Below is a small trained network, with its code and all its weights. Each question gives an input and a target symbol and asks what happens when units are switched off, that is, made to give their printed mean instead of their output.

import numpy as np


def w(rows, s, z=0):
    codes = np.array(rows[::2]) - 128.0
    scale = np.full(codes.shape[1], s)
    scale[-1] = z or s
    return codes * scale


def f(y):
    return np.maximum(y, 0)


def softmax(a):
    e = np.exp(a - a.max(-1, keepdims=True))
    return e / e.sum(-1, keepdims=True)


def log_softmax(a):
    a = a - a.max(-1, keepdims=True)
    return a - np.log(np.exp(a).sum(-1, keepdims=True))


def net(x, mask):
    ids = ['ΓΣαεζλμφ'.index(c) for c in x.split()]
    T = len(ids)
    res = E[ids] + P[:T]
    u = 0
    for l in range(2):
        r = res
        for j in range(2):
            rows = slice(3 * j, 3 * j + 3)
            q, k, v = (r @ M[l][rows].T for M in (Q, K, V))
            z = softmax(np.where(np.tri(T) > 0, q @ k.T / 3**0.5, -1e9)) @ v
            o = O[l][rows]
            res = res + np.where(mask[u + j], z, o[:, -1]) @ o[:, :-1]
        u += 2
        y = f(res @ A[l][:, :-1].T + A[l][:, -1])
        res = res + np.where(mask[u : u + 16], y, B[l][:, -1]) @ B[l][:, :-1]
        u += 16
    return log_softmax(res[-1] @ U[:, :-1].T + U[:, -1])


Q, K, V, O, A, B = {}, {}, {}, {}, {}, {}
E = w([
[90,134,100,169,136,168,136,146],'Γ',
[88,146,125,94,86,130,114,152],'Σ',
[131,92,96,152,161,83,97,141],'α',
[131,162,144,195,125,128,91,153],'ε',
[146,188,123,95,137,95,123,74],'ζ',
[192,122,125,125,102,141,90,142],'λ',
[61,122,169,174,145,100,185,116],'μ',
[184,137,95,6,67,81,202,137],'φ',
],0.019)
P = w([
[117,147,164,162,114,168,135,143],'0',
[104,91,95,228,42,103,116,3],'1',
[129,99,123,228,54,139,113,57],'2',
[147,175,172,176,82,118,201,225],'3',
[116,236,108,106,240,106,143,89],'4',
[52,202,109,121,170,113,152,67],'5',
[229,69,121,200,44,110,46,96],'6',
[187,139,209,33,103,97,70,193],'7',
[164,151,209,75,234,124,84,174],'8',
[62,184,150,85,106,150,160,64],'9',
[102,132,172,168,29,111,155,112],'10',
[180,112,214,124,6,148,88,175],'11',
],0.0068)
Q[0] = w([
[98,194,176,106,202,94,94,151],'L0H0',
[142,132,204,87,205,152,161,37],'L0H0',
[129,85,140,115,89,115,50,203],'L0H0',
[129,99,135,173,35,65,115,49],'L0H1',
[128,105,100,144,79,120,73,220],'L0H1',
[135,254,171,126,184,86,158,47],'L0H1',
],0.0067)
K[0] = w([
[55,220,130,145,186,83,184,94],'L0H0',
[90,204,102,121,99,113,174,3],'L0H0',
[130,74,141,134,181,124,47,149],'L0H0',
[141,144,150,123,144,75,245,253],'L0H1',
[131,130,138,158,215,188,104,191],'L0H1',
[122,77,102,108,89,64,187,75],'L0H1',
],0.0076)
V[0] = w([
[109,122,198,114,221,79,227,123],'L0H0',
[103,53,118,156,156,94,92,212],'L0H0',
[174,47,88,72,126,124,129,239],'L0H0',
[61,39,51,237,162,174,146,108],'L0H1',
[160,217,157,169,106,175,24,69],'L0H1',
[117,43,255,103,151,87,97,34],'L0H1',
],0.005)
O[0] = w([
[137,155,149,93,183,154,130,109,25],'L0H0',
[179,65,148,106,115,198,34,100,70],'L0H0',
[107,103,94,166,155,214,125,121,2],'L0H0',
[99,120,214,164,127,211,33,54,47],'L0H1',
[151,164,125,191,91,93,116,178,208],'L0H1',
[253,190,70,117,134,97,115,115,46],'L0H1',
],0.0064,0.0017)
A[0] = w([
[189,128,160,70,110,62,44,221,130],'L0N0',
[62,93,110,134,91,103,145,126,130],'L0N1',
[161,178,172,84,213,131,147,2,93],'L0N2',
[112,220,100,161,80,197,206,146,175],'L0N3',
[191,137,82,62,106,121,186,23,116],'L0N4',
[163,205,134,110,118,142,70,146,177],'L0N5',
[194,28,144,201,103,183,139,153,165],'L0N6',
[141,92,186,183,60,100,25,226,117],'L0N7',
[130,74,194,177,138,201,155,145,255],'L0N8',
[118,197,137,237,151,147,99,162,93],'L0N9',
[40,169,192,134,69,138,74,228,119],'L0N10',
[175,208,156,119,161,62,210,65,173],'L0N11',
[140,107,180,164,119,132,209,181,161],'L0N12',
[198,64,79,183,154,52,97,133,128],'L0N13',
[128,146,59,78,46,166,109,193,156],'L0N14',
[73,76,232,142,111,72,156,204,161],'L0N15',
],0.0058,0.0031)
B[0] = w([
[240,164,136,79,143,198,176,178,228],'L0N0',
[79,102,157,170,117,145,100,75,182],'L0N1',
[90,68,173,175,24,61,91,187,172],'L0N2',
[102,139,122,109,152,98,76,78,220],'L0N3',
[182,44,123,87,137,34,199,144,196],'L0N4',
[131,183,145,98,109,81,132,170,205],'L0N5',
[145,80,119,153,78,103,49,108,191],'L0N6',
[191,82,127,233,100,154,172,164,254],'L0N7',
[150,115,180,114,144,55,72,167,199],'L0N8',
[177,128,130,192,133,47,152,168,176],'L0N9',
[51,116,134,145,111,141,169,162,251],'L0N10',
[64,105,177,11,109,82,125,138,248],'L0N11',
[122,112,198,87,78,83,75,202,180],'L0N12',
[120,152,55,145,110,169,103,101,177],'L0N13',
[143,153,99,106,104,255,115,173,233],'L0N14',
[77,141,194,155,110,197,157,201,227],'L0N15',
],0.0053,0.0048)
Q[1] = w([
[83,138,42,134,108,167,115,122],'L1H0',
[98,254,102,103,233,5,126,23],'L1H0',
[125,78,125,183,88,122,120,48],'L1H0',
[140,214,118,108,205,147,132,132],'L1H1',
[141,42,120,156,105,141,135,197],'L1H1',
[144,125,121,144,170,193,102,90],'L1H1',
],0.0085)
K[1] = w([
[222,42,103,191,92,113,135,192],'L1H0',
[103,133,91,151,2,96,123,52],'L1H0',
[132,88,195,127,113,158,129,227],'L1H0',
[19,69,47,167,99,59,182,8],'L1H1',
[57,152,185,50,197,112,106,212],'L1H1',
[43,117,84,184,123,90,91,183],'L1H1',
],0.006)
V[1] = w([
[42,66,125,116,219,127,166,90],'L1H0',
[122,159,176,209,141,111,170,174],'L1H0',
[23,173,254,82,104,144,199,158],'L1H0',
[116,177,181,176,132,29,121,98],'L1H1',
[169,52,96,77,162,52,195,117],'L1H1',
[83,201,94,89,131,116,94,146],'L1H1',
],0.0071)
O[1] = w([
[101,112,158,47,77,169,77,88,69],'L1H0',
[175,73,149,46,121,81,218,99,182],'L1H0',
[102,122,35,85,65,88,120,65,255],'L1H0',
[174,170,192,165,38,130,180,1,148],'L1H1',
[104,87,121,161,112,246,160,90,143],'L1H1',
[138,158,96,115,21,89,85,173,145],'L1H1',
],0.0077,0.0098)
A[1] = w([
[152,81,95,71,105,153,73,174,148],'L1N0',
[73,121,154,93,127,124,125,59,150],'L1N1',
[139,149,238,107,94,91,89,135,235],'L1N2',
[117,144,81,120,16,119,131,48,207],'L1N3',
[99,104,211,105,130,83,68,131,230],'L1N4',
[123,115,136,82,171,133,174,211,45],'L1N5',
[144,71,180,158,129,120,101,152,207],'L1N6',
[51,90,98,112,173,190,199,114,168],'L1N7',
[134,40,125,106,107,104,242,115,146],'L1N8',
[119,145,139,165,158,81,137,123,99],'L1N9',
[123,88,218,212,155,160,157,152,201],'L1N10',
[254,137,149,189,97,115,131,176,75],'L1N11',
[85,99,240,164,97,96,225,100,119],'L1N12',
[224,151,199,92,135,42,146,94,146],'L1N13',
[159,139,128,129,60,158,128,70,251],'L1N14',
[229,141,82,106,118,160,133,163,192],'L1N15',
],0.0062,0.0016)
B[1] = w([
[89,76,139,162,167,138,84,200,171],'L1N0',
[39,106,171,117,176,122,146,115,166],'L1N1',
[155,79,122,107,133,168,18,122,181],'L1N2',
[133,216,160,90,178,134,102,107,255],'L1N3',
[116,109,158,211,76,186,53,142,160],'L1N4',
[189,151,158,163,226,101,183,128,157],'L1N5',
[91,144,210,101,169,145,111,108,152],'L1N6',
[156,70,100,90,169,100,127,101,159],'L1N7',
[253,104,187,121,148,144,179,109,209],'L1N8',
[163,159,81,126,104,140,154,132,148],'L1N9',
[177,171,176,120,195,211,137,119,159],'L1N10',
[118,141,95,119,179,126,168,124,195],'L1N11',
[196,50,148,104,112,131,191,136,197],'L1N12',
[99,52,83,101,168,93,96,156,201],'L1N13',
[111,179,158,142,103,56,116,51,189],'L1N14',
[45,135,172,216,137,71,190,169,176],'L1N15',
],0.0042,0.013)
U = w([
[82,48,205,137,90,63,73,142,75],'Γ',
[80,184,3,141,110,34,92,203,211],'Σ',
[172,141,166,124,154,172,43,136,193],'α',
[153,63,77,103,129,113,197,129,2],'ε',
[128,204,87,194,71,147,156,109,73],'ζ',
[119,196,83,191,171,99,162,167,73],'λ',
[152,189,90,88,133,95,81,91,225],'μ',
[111,117,19,171,118,184,106,123,173],'φ',
],0.0059,0.0025)

Each question gives the input, a string of symbols that net reads in full, and the target symbol t.
The units are the heads (3 rows each of Q, K, V and O) and the neurons (one row each of A and B). Each row of codes is followed by its name. A weight is (code - 128) times the scale printed after its matrix; where a second scale follows, it is the last column's (O, A, B and U).
mask holds one flag per unit, layer by layer, with each layer's heads first. A switched-off unit (its flag False) gives its mean, the last column of its rows in O or B, instead of its output. The means were averaged over made-up inputs and are rounded, as every weight is.
A unit's drop is (log p(t) with every unit on - log p(t) with that unit switched off) / (log p(t) with every unit on - log p(t) with every unit switched off).
The circuit of an input: a set's keep is (log p(t) with only the set's units on - log p(t) with every unit switched off) / (log p(t) with every unit on - log p(t) with every unit switched off). Starting from the 12 units with the biggest drops (on a tie, the unit counted first), units are removed one at a time, each time the one whose removal leaves the highest keep (on an exact tie, the one counted first), for as long as the keep stays at least 0.8.
circuit, biggest first: the units of the circuit, biggest drop first
unit that matters most: the unit with the biggest drop
top k neurons: the k neurons with the biggest drops, biggest first
top k neurons in layer l: the k neurons of layer l with the biggest drops, biggest first
which heads matter: for each layer, one digit per head in row order, 1 if its drop is at least 0.15 and else 0, layers parted by /
input Σ λ Σ, target Σ: which heads matter	00 / 01
input Γ ζ Σ λ μ μ α Σ λ, target μ: which heads matter	10 / 11
input φ Σ Γ, target φ: circuit, biggest first	(L1H1 L0H1 L1H0 L0N11)
input ζ Σ μ λ, target ζ: top 2 neurons	(L0N11 L0N7)
input Σ Γ λ φ Γ μ, target ε: circuit, biggest first	(L0H1 L1N12)
input α ε Σ λ α ζ, target Σ: circuit, biggest first	(L0N2 L0H0 L1H0 L0N11)
input μ λ α, target μ: which heads matter	10 / 11
input ζ Σ Σ Σ, target ζ: which heads matter	11 / 01
input φ Σ α ε, target φ: which heads matter	01 / 11
input λ α Σ φ α ζ, target ε: circuit, biggest first	(L0H1 L0N4)
input Σ μ ζ, target Γ: circuit, biggest first	(L0N2 L0N11 L0H0)
input ζ λ Σ μ Σ ε ζ Σ Σ Σ Σ, target Σ: circuit, biggest first	(L1H1 L0N0 L0N14 L1H0)
input ζ Γ λ α φ φ μ ζ ε ζ ε Σ, target ε: which heads matter	00 / 10
input α Σ Σ Σ φ Σ Γ Σ λ Σ λ, target Σ: top neuron in layer 1	(L1N8)
input μ Σ Σ Σ λ μ λ α ζ μ, target Γ: which heads matter	00 / 00
input λ Σ φ Σ ζ λ λ, target Σ: unit that matters most	L0N15
input α μ φ λ ζ, target ε: circuit, biggest first	(L0N4 L1H1 L0H1)
input Γ Γ ζ μ φ λ ε, target μ: top 4 neurons in layer 0	(L0N15 L0N12 L0N8 L0N6)
input λ μ μ ζ ζ λ α, target ζ: which heads matter	10 / 01
input ζ Σ Σ μ ζ ζ λ ε, target ζ: unit that matters most	L1H1
input λ Σ φ λ ε λ Σ ε ε, target λ: which heads matter	00 / 10
input Γ Γ ε Σ ζ λ μ ζ α ζ λ Σ, target α: which heads matter	00 / 10
input α Σ φ Σ, target α: which heads matter	10 / 10
input Σ ζ Γ, target Σ: which heads matter	00 / 01
input Σ Σ Σ φ Σ Γ Σ φ Γ ε, target Σ: top 3 neurons	(L0N14 L0N7 L1N8)
input λ λ λ Γ, target λ: which heads matter	00 / 11
input α ζ Γ, target α: unit that matters most	L1H0
